Below are the code and all the weights of a small trained network. Each question names an input and a class and asks about switching units off, where a switched-off unit gives its printed mean instead of its output.

import numpy as np


def w(rows, s, z=0):
    codes = np.array(rows[::2]) - 128.0
    scale = np.full(codes.shape[1], s)
    scale[-1] = z or s
    return codes * scale


def f(y):
    return np.maximum(y, 0)


def log_softmax(a):
    a = a - a.max(-1, keepdims=True)
    return a - np.log(np.exp(a).sum(-1, keepdims=True))


def net(x, mask):
    res = np.array(x, float).reshape(1, 5) / 4 @ E
    y = f(res @ A[0][:, :-1].T + A[0][:, -1])
    res = res + np.where(mask, y, B[0][:, -1]) @ B[0][:, :-1]
    return log_softmax(res[-1] @ U[:, :-1].T + U[:, -1])


A, B = {}, {}
E = w([
[190,252,154],'x0',
[128,129,129],'x1',
[186,112,1],'x2',
[218,58,186],'x3',
[125,129,129],'x4',
],0.0083)
A[0] = w([
[36,201,122,137],'N1',
[87,176,100,126],'N2',
[67,123,240,2],'N3',
[170,135,12,36],'N4',
[245,115,142,173],'N5',
[169,184,150,64],'N6',
[93,84,115,63],'N7',
[160,127,67,47],'N8',
[168,204,118,91],'N9',
[178,110,99,115],'N10',
[196,183,106,99],'N11',
[113,167,120,116],'N12',
[151,189,161,78],'N13',
[182,190,113,64],'N14',
[85,83,136,66],'N15',
[177,85,247,146],'N16',
[148,111,48,77],'N17',
[97,87,118,73],'N18',
[153,71,148,120],'N19',
[101,80,114,69],'N20',
[77,81,118,92],'N21',
[78,158,63,90],'N22',
[103,64,87,84],'N23',
[186,112,61,82],'N24',
[57,127,80,152],'N25',
[81,152,137,119],'N26',
[132,127,128,107],'N27',
[46,135,189,47],'N28',
],0.015,0.012)
B[0] = w([
[174,127,73,250],'N1',
[175,130,87,196],'N2',
[177,245,233,185],'N3',
[134,202,180,190],'N4',
[126,157,33,253],'N5',
[172,7,176,165],'N6',
[193,41,153,149],'N7',
[151,185,168,150],'N8',
[176,65,120,192],'N9',
[108,177,136,172],'N10',
[141,42,172,191],'N11',
[129,141,96,164],'N12',
[185,34,161,174],'N13',
[154,56,177,171],'N14',
[154,76,166,154],'N15',
[149,164,36,254],'N16',
[171,149,224,176],'N17',
[201,46,144,149],'N18',
[198,173,68,181],'N19',
[186,76,150,152],'N20',
[214,107,143,171],'N21',
[183,154,97,184],'N22',
[191,94,147,178],'N23',
[132,255,179,182],'N24',
[125,140,79,219],'N25',
[175,146,68,173],'N26',
[128,138,117,128],'N27',
[185,194,144,181],'N28',
],0.0082,0.0095)
U = w([
[140,195,160,133],'0',
[163,76,124,77],'1',
[126,144,78,232],'2',
[124,146,79,237],'3',
[150,159,31,4],'4',
[58,142,62,139],'5',
[33,109,195,88],'6',
[8,118,185,88],'7',
],0.016,0.015)

Each question gives the input, the list of numbers given to net, and the class t.
The units are the neurons (one row each of A and B). Each row of codes is followed by its name. A weight is (code - 128) times the scale printed after its matrix; where a second scale follows, it is the last column's (A, B and U).
mask holds one flag per neuron, in row order. A switched-off neuron (its flag False) gives its mean, the last column of its row in B, instead of its output. The means were averaged over made-up inputs and are rounded, as every weight is.
A unit's drop is (log p(t) with every unit on - log p(t) with that unit switched off) / (log p(t) with every unit on - log p(t) with every unit switched off).
The circuit of an input: a set's keep is (log p(t) with only the set's units on - log p(t) with every unit switched off) / (log p(t) with every unit on - log p(t) with every unit switched off). Starting from the 12 units with the biggest drops (on a tie, the unit counted first), units are removed one at a time, each time the one whose removal leaves the highest keep (on an exact tie, the one counted first), for as long as the keep stays at least 0.8.
units of the circuit, in order: the units of the circuit, biggest drop first
unit that matters most: the unit with the biggest drop
k most important neurons: the k neurons with the biggest drops, biggest first
drop of u: that unit's drop, to one decimal
input [-8,6,5,3,-7], class 1: units of the circuit, in order : (N23 N7)
input [4,6,3,7,1], class 4: 2 most important neurons : (N5 N16)
input [6,-5,6,-5,-5], class 0: most important neuron : (N4)
input [0,-4,-5,-7,2], class 4: units of the circuit, in order : (N1 N26)
input [-1,1,-5,-8,0], class 4: 2 most important neurons : (N1 N26)
input [1,1,8,-8,8], class 0: units of the circuit, in order : (N4 N17)
input [-4,4,-8,-5,6], class 0: 3 most important neurons : (N3 N28 N5)
input [-7,-7,-7,-3,2], class 0: 2 most important neurons : (N3 N28)
input [7,0,-4,7,-2], class 1: 4 most important neurons : (N6 N13 N11 N14)
input [-7,5,-1,8,-4], class 4: 2 most important neurons : (N16 N19)
input [-3,6,-6,0,4], class 0: 3 most important neurons : (N3 N5 N28)
input [3,-2,-1,8,1], class 4: 2 most important neurons : (N16 N5)
input [-4,-6,5,8,-5], class 4: 3 most important neurons : (N5 N19 N16)
input [5,-3,-6,6,8], class 3: unit that matters most : N16
input [-4,2,-4,5,4], class 4: 2 most important neurons : (N16 N19)
input [3,-4,2,8,-1], class 4: 3 most important neurons : (N5 N16 N19)
input [5,-4,-3,6,-4], class 4: 2 most important neurons : (N16 N5)
input [-8,8,5,-3,6], class 1: drop of N23 : 0.1
input [-7,-5,6,-3,5], class 1: drop of N13 : -0.1
input [8,6,5,7,-3], class 1: drop of N9 : 0.2
input [-6,-4,-6,2,1], class 0: drop of N3 : 1.2
